[[  2 -57 -48  50  59 -10 -43 -34  29  16 -14 -38  -4  -1  31]
 [ 36 -56   9  37  41  -1 -45  55   1   9  17  18   2 -47 -27]]
->
[[ 31  -1  -4 -38 -14  16  29 -34 -43 -10  59  50 -48 -57   2]
 [-27 -47   2  18  17   9   1  55 -45  -1  41  37   9 -56  36]]

[[-13  15  -1   7 -45]
 [  1  12   1  33  14]
 [ -7   9   9  10 -31]
 [  0  -6  19  29 -26]
 [ 14  -9  -1  10 -23]
 [  9 -10   0  35  -1]
 [ -6   4  -2  24 -28]
 [  2  -5   1  20 -24]
 [ -5  15  12  10 -26]
 [ 17  -7   6  24 -14]]
->
[[-45   7  -1  15 -13]
 [ 14  33   1  12   1]
 [-31  10   9   9  -7]
 [-26  29  19  -6   0]
 [-23  10  -1  -9  14]
 [ -1  35   0 -10   9]
 [-28  24  -2   4  -6]
 [-24  20   1  -5   2]
 [-26  10  12  15  -5]
 [-14  24   6  -7  17]]

[[-24  -4 -18 -10  29  37 -36  -8]
 [ 35 -36  10 -16 -37  40  35  35]
 [-38  34 -40   3   6 -21 -29  35]
 [-40 -27 -20 -37  40  30 -25  -6]
 [ 38  38 -12 -20  38 -41  17 -41]
 [ 25  42  39 -42  13  32  33 -11]
 [-41 -34 -29  38  33 -31  30 -34]
 [-40 -35  39 -36 -13 -39   2  10]
 [ 32 -31  39  36 -33 -38  39 -36]]
->
[[ -8 -36  37  29 -10 -18  -4 -24]
 [ 35  35  40 -37 -16  10 -36  35]
 [ 35 -29 -21   6   3 -40  34 -38]
 [ -6 -25  30  40 -37 -20 -27 -40]
 [-41  17 -41  38 -20 -12  38  38]
 [-11  33  32  13 -42  39  42  25]
 [-34  30 -31  33  38 -29 -34 -41]
 [ 10   2 -39 -13 -36  39 -35 -40]
 [-36  39 -38 -33  36  39 -31  32]]

[[-21 -14  -3   9   5  21 -12 -13  -5]
 [-53   1   7  18   3  -4  -1  17 -12]
 [-11  12  58 -11  -6   8 -16   0  31]
 [ 25  -1 -17   2   1  29   9   6  12]
 [  2   5  21  -1  -4 -14  -3  -9 -12]
 [-28   4  17 -11   3  14  -2  16 -13]
 [  6   0 -13   9  -5  52  -9   5  11]
 [-40   5 -17  -1   0  13 -25  -5   8]
 [  7   0  10   3   1  10  -2 -27  23]]
->
[[ -5 -13 -12  21   5   9  -3 -14 -21]
 [-12  17  -1  -4   3  18   7   1 -53]
 [ 31   0 -16   8  -6 -11  58  12 -11]
 [ 12   6   9  29   1   2 -17  -1  25]
 [-12  -9  -3 -14  -4  -1  21   5   2]
 [-13  16  -2  14   3 -11  17   4 -28]
 [ 11   5  -9  52  -5   9 -13   0   6]
 [  8  -5 -25  13   0  -1 -17   5 -40]
 [ 23 -27  -2  10   1   3  10   0   7]]

[[-11  -7  -4 -14  -1 -10 -14  -3   7]
 [  9  -5   8  -3 -10   8 -11   4   3]
 [-11  -9  -6   0  -1  -2  -4   1   7]
 [-13  -4   2  -4  -4   3 -17 -10  11]
 [-59  -5  -4  13  17 -21   9  12  30]
 [ -6  -6  -4  -6  -2   2   7  17   7]
 [ -4   2  13  13  -8  13 -11 -16  10]
 [ -4  -1  -3   4   2   5   3   3   5]
 [-32  -6  -5  10   9 -13  20  10   8]
 [-13 -15   8   4  -2  -9   1  15   1]]
->
[[  7  -3 -14 -10  -1 -14  -4  -7 -11]
 [  3   4 -11   8 -10  -3   8  -5   9]
 [  7   1  -4  -2  -1   0  -6  -9 -11]
 [ 11 -10 -17   3  -4  -4   2  -4 -13]
 [ 30  12   9 -21  17  13  -4  -5 -59]
 [  7  17   7   2  -2  -6  -4  -6  -6]
 [ 10 -16 -11  13  -8  13  13   2  -4]
 [  5   3   3   5   2   4  -3  -1  -4]
 [  8  10  20 -13   9  10  -5  -6 -32]
 [  1  15   1  -9  -2   4   8 -15 -13]]

[[ -3 -15  15  -7 -15 -14  15   8]
 [-10 -51  51 -24 -50 -48  49  28]
 [  4  22 -22  11  22  21 -22 -12]
 [ -8 -39  39 -19 -38 -37  38  21]
 [ 11  56 -55  27  54  52 -54 -30]
 [ -1  -6   6  -3  -6  -6   6   3]
 [  9  45 -45  22  44  42 -44 -25]]
->
[[  8  15 -14 -15  -7  15 -15  -3]
 [ 28  49 -48 -50 -24  51 -51 -10]
 [-12 -22  21  22  11 -22  22   4]
 [ 21  38 -37 -38 -19  39 -39  -8]
 [-30 -54  52  54  27 -55  56  11]
 [  3   6  -6  -6  -3   6  -6  -1]
 [-25 -44  42  44  22 -45  45   9]]
---
[[ 13   8   9  -5  -6   3  -4   0  -8]
 [  7   7  18  -5  -2   0   6  -4  -3]
 [ 51 -37  -2  -8 -26  51 -30 -11   4]
 [ 13   7  17  -6 -17   2  -6 -15  -2]]
->
[[  8   9  -5  -6   3  -4   0  -8  13]
 [  7  18  -5  -2   0   6  -4  -3   7]
 [-37  -2  -8 -26  51 -30 -11   4  51]
 [  7  17  -6 -17   2  -6 -15  -2  13]]

[[ 49 -30  23 -48  -1   1  -7 -28   4  34  23   6]
 [-27  28  -4  55  40 -31  -5 -11 -23 -12  -1 -57]
 [-14 -26 -12  21 -36  44  14  -4   2  38 -11  -5]
 [-50   3 -40 -22   1 -43  -2   0 -11   1 -22 -55]
 [-34  30  -6  53  43 -27 -11 -14 -24  -7   4 -58]
 [-18  30 -23  12  23  15  16  21   4 -50   5  -4]]
->
[[-30  23 -48  -1   1  -7 -28   4  34  23   6  49]
 [ 28  -4  55  40 -31  -5 -11 -23 -12  -1 -57 -27]
 [-26 -12  21 -36  44  14  -4   2  38 -11  -5 -14]
 [  3 -40 -22   1 -43  -2   0 -11   1 -22 -55 -50]
 [ 30  -6  53  43 -27 -11 -14 -24  -7   4 -58 -34]
 [ 30 -23  12  23  15  16  21   4 -50   5  -4 -18]]

[[  7  22 -27   7 -42  -6  43  19  23  19 -45 -20]
 [-15  -7  39  -2  11 -14  14  -6 -14   0  14 -38]
 [-31 -19  25  15   2 -16  10  -9   7  28   0  -7]]
->
[[ 22 -27   7 -42  -6  43  19  23  19 -45 -20   7]
 [ -7  39  -2  11 -14  14  -6 -14   0  14 -38 -15]
 [-19  25  15   2 -16  10  -9   7  28   0  -7 -31]]

[[13  1  9 41]
 [ 1 25 34  3]
 [ 5  0 18 39]
 [42  8  1 15]
 [ 5 40 18  0]
 [ 2  2 25 34]
 [43 10  0 12]
 [16  0  7 41]
 [14 42  8  1]
 [ 3  1 27 32]
 [33 28  2  1]
 [28 30  2  2]]
->
[[ 1  9 41 13]
 [25 34  3  1]
 [ 0 18 39  5]
 [ 8  1 15 42]
 [40 18  0  5]
 [ 2 25 34  2]
 [10  0 12 43]
 [ 0  7 41 16]
 [42  8  1 14]
 [ 1 27 32  3]
 [28  2  1 33]
 [30  2  2 28]]

[[-28 -46 -19 -11 -11   0  -1 -32]
 [ -1  32   4  -4  36  30 -12  15]]
->
[[-46 -19 -11 -11   0  -1 -32 -28]
 [ 32   4  -4  36  30 -12  15  -1]]

[[ 16 -31  -6 -12 -34  13]
 [  4 -53 -15  -3 -40  -5]
 [-43  35   4 -39  23  -2]
 [ -9   8  35  36 -15 -40]]
->
[[-31  -6 -12 -34  13  16]
 [-53 -15  -3 -40  -5   4]
 [ 35   4 -39  23  -2 -43]
 [  8  35  36 -15 -40  -9]]
